[[143 136 132 139 125 122 139 107 141 132 119 115 144]
 [145 136 143 125 132 115 122 127 132 133 106 108 120]
 [136 145 145 124 124 117 117 139 122 143 106 112 118]]
->
[[145 136 143 125 132 115 122 127 132 133 106 108 120]]

[[120 119 117 130 130 148 129 124]
 [130 144 140 133 128 122 128 135]
 [119 132 118 123 125 121 148 118]
 [134 125 133 135 127 131 126 137]
 [132 124 133 132 130 136 115 134]
 [130 136 133 146 124 135 145 142]
 [127 141 134 136 127 127 137 135]
 [122 136 129 127 131 134 126 126]
 [137 140 141 124 125  99 130 131]
 [135 123 131 135 125 128 130 136]]
->
[[130 144 140 133 128 122 128 135]
 [134 125 133 135 127 131 126 137]
 [130 136 133 146 124 135 145 142]
 [122 136 129 127 131 134 126 126]
 [135 123 131 135 125 128 130 136]]

[[100 101 106 103 118 117]
 [123 123 123 123 133 130]
 [121 121 122 121 130 128]
 [122 122 124 123 113 118]
 [118 118 119 118 132 130]
 [127 127 128 128 119 122]
 [131 131 131 132 123 126]
 [126 126 127 127 128 128]
 [122 122 123 122 133 130]]
->
[[123 123 123 123 133 130]
 [122 122 124 123 113 118]
 [127 127 128 128 119 122]
 [126 126 127 127 128 128]]

[[140 130 108 114 145]
 [150 140 116 107 153]
 [147 145 136 114 145]
 [124 131 144 135 121]
 [105 116 140 149 102]]
->
[[150 140 116 107 153]
 [124 131 144 135 121]]

[[139 132 125 136 132 135 128 141 137 140 125 134]
 [133 128 131 130 129 124 127 130 134 132 129 128]
 [147 133 106 128 110 139 115 148 142 137 120 133]
 [126 131 114 120 121 133 124 127 122 126 134 125]]
->
[[133 128 131 130 129 124 127 130 134 132 129 128]
 [126 131 114 120 121 133 124 127 122 126 134 125]]

[[132 121 125]
 [147 139 138]
 [147 125 130]
 [105 111 114]
 [109 125 123]
 [123 118 122]
 [102 141 132]
 [122 134 131]
 [125 121 124]
 [114 139 133]]
->
[[147 139 138]
 [105 111 114]
 [123 118 122]
 [122 134 131]
 [114 139 133]]
---
[[154 146 110 108 151 149 147 109 116 144]
 [116 144 150 146 121 107 106 117 109 107]]
->
[[116 144 150 146 121 107 106 117 109 107]
 [154 146 110 108 151 149 147 109 116 144]]

[[128 104 108 119]
 [135 109 111 129]
 [142 112 120 132]]
->
[[142 112 120 132]
 [135 109 111 129]
 [128 104 108 119]]

[[126 112 112 132 122 127 140 137 147 145 132]
 [106 108 115 146 105 108 136 146 152 144 113]
 [117 139 141 136 125 117 120 124 117 117 112]]
->
[[117 139 141 136 125 117 120 124 117 117 112]
 [106 108 115 146 105 108 136 146 152 144 113]
 [126 112 112 132 122 127 140 137 147 145 132]]

[[131 124 115 116 115]
 [124 117 127 124 150]
 [122 120 132 121 138]]
->
[[122 120 132 121 138]
 [124 117 127 124 150]
 [131 124 115 116 115]]

[[131 130 115 132 136 129 128 129 132 132 113 117 114 127]
 [115 120 124 129 130 125 106 123 134 122 132 129 112 125]
 [129 114 131 120 122 122 138 148 130 128 111 129 130 133]]
->
[[129 114 131 120 122 122 138 148 130 128 111 129 130 133]
 [115 120 124 129 130 125 106 123 134 122 132 129 112 125]
 [131 130 115 132 136 129 128 129 132 132 113 117 114 127]]

[[132 119 105 129]
 [151 134 129 124]]
->
[[151 134 129 124]
 [132 119 105 129]]
---
[[120 151 133 147]
 [109 139 104 124]
 [123 143 138 141]
 [116 123 117 135]]
->
[[139 104]
 [143 138]]

[[142 126  98]
 [156 137 155]
 [152 128 107]]
->
[[137 155]
 [128 107]]

[[130 134 108 128 124]
 [121 129 127 130 136]
 [112 101 144 132 141]
 [123 120 146 128 136]]
->
[[129 127]
 [101 144]]

[[125 151 155]
 [125 152 155]
 [124 153 154]]
->
[[152 155]
 [153 154]]

[[144 147 138 135]
 [136 147 138 135]
 [136 147 138 142]
 [136 147 157 135]]
->
[[147 138]
 [147 138]]

[[137 125 101]
 [131 133 104]
 [126 124 135]]
->
[[133 104]
 [124 135]]

[[127 113 132]
 [118 138 124]
 [125 104 126]
 [127 129 133]]
->
[[138 124]
 [104 126]]

[[139 119 125 133]
 [128 131 144 120]
 [148 143 149 132]
 [123 150 145 136]]
->
[[131 144]
 [143 149]]
---
[[113 126 120 128 108 124 126 119 118 134 132 117 123 113]
 [114 141 129 132 139 130 124 139 112 132 144 126 142 106]
 [118 151 132 128 150 131 124 144 112 130 144 129 143 112]
 [145 126 128 116 121 126 128 116 136 119 119 124 126 125]
 [104 143 126 143 132 131 132 127 123 147 129 138 129 141]
 [114 139 128 136 148 130 127 139 117 138 139 130 130 109]]
->
[[114 141 129 132 139 130 124 139 112 132 144 126 142 106]
 [145 126 128 116 121 126 128 116 136 119 119 124 126 125]
 [114 139 128 136 148 130 127 139 117 138 139 130 130 109]]

[[130  99 131 133 143 143]
 [123 133 140 142 114 117]]
->
[[123 133 140 142 114 117]]

[[126 128 133]
 [133 123 106]
 [135 134 120]]
->
[[133 123 106]]

[[141 150 111 148 117 131 114 152]
 [139 108 114 140 116 111 130 132]
 [139 136 111 143 112 119 123 140]
 [119 103 148 108 133 131 139 109]
 [136 151 107 146 131 142 112 147]
 [131 153 120 128 138 144 112 147]
 [118 152 138 118 145 145 115 137]
 [113 104 146 106 133 125 141 103]
 [138 113 113 142 116 114 125 134]
 [118 152 140 114 139 142 126 128]
 [135 105 118 138 116 112 139 120]
 [127 153 131 124 141 142 114 145]]
->
[[139 108 114 140 116 111 130 132]
 [119 103 148 108 133 131 139 109]
 [131 153 120 128 138 144 112 147]
 [113 104 146 106 133 125 141 103]
 [118 152 140 114 139 142 126 128]
 [127 153 131 124 141 142 114 145]]

[[128 128 128 128 128 128 128 137 153 127]
 [140 143 130 128 128 131 129 129 129 127]
 [149 129 129 128 128 129 129 129 130 127]
 [128 127 128 128 131 140 128 130 134 127]
 [135 128 129 129 128 136 129 130 133 127]
 [128 141 130 128 128 130 134 129 130 137]
 [148 129 129 130 128 129 129 129 130 127]
 [129 135 133 128 128 130 134 129 130 128]]
->
[[140 143 130 128 128 131 129 129 129 127]
 [128 127 128 128 131 140 128 130 134 127]
 [128 141 130 128 128 130 134 129 130 137]
 [129 135 133 128 128 130 134 129 130 128]]

[[136 121 125]
 [145 106 106]
 [135 121 121]
 [129 129 133]]
->
[[145 106 106]
 [129 129 133]]
---
[[102 108 117]
 [100 102 110]
 [126 103 113]]
->
[102 102 113]

[[126 132 117]
 [122 139 137]
 [127 132 125]
 [126 130 139]
 [128 128 151]]
->
[126 139 125]

[[102 120 138 116 137]
 [133 122 126 130 115]
 [136 113 124 137 120]
 [121 130 121 113 118]]
->
[102 122 124 113]

[[123 133 124 131 126]
 [156 111 116 150  99]]
->
[123 111]

[[104 117]
 [135 136]]
->
[104 136]

[[140 118 116 120]
 [102 134 121 130]
 [140 111 133 120]
 [139 123 126 119]]
->
[140 134 133 119]
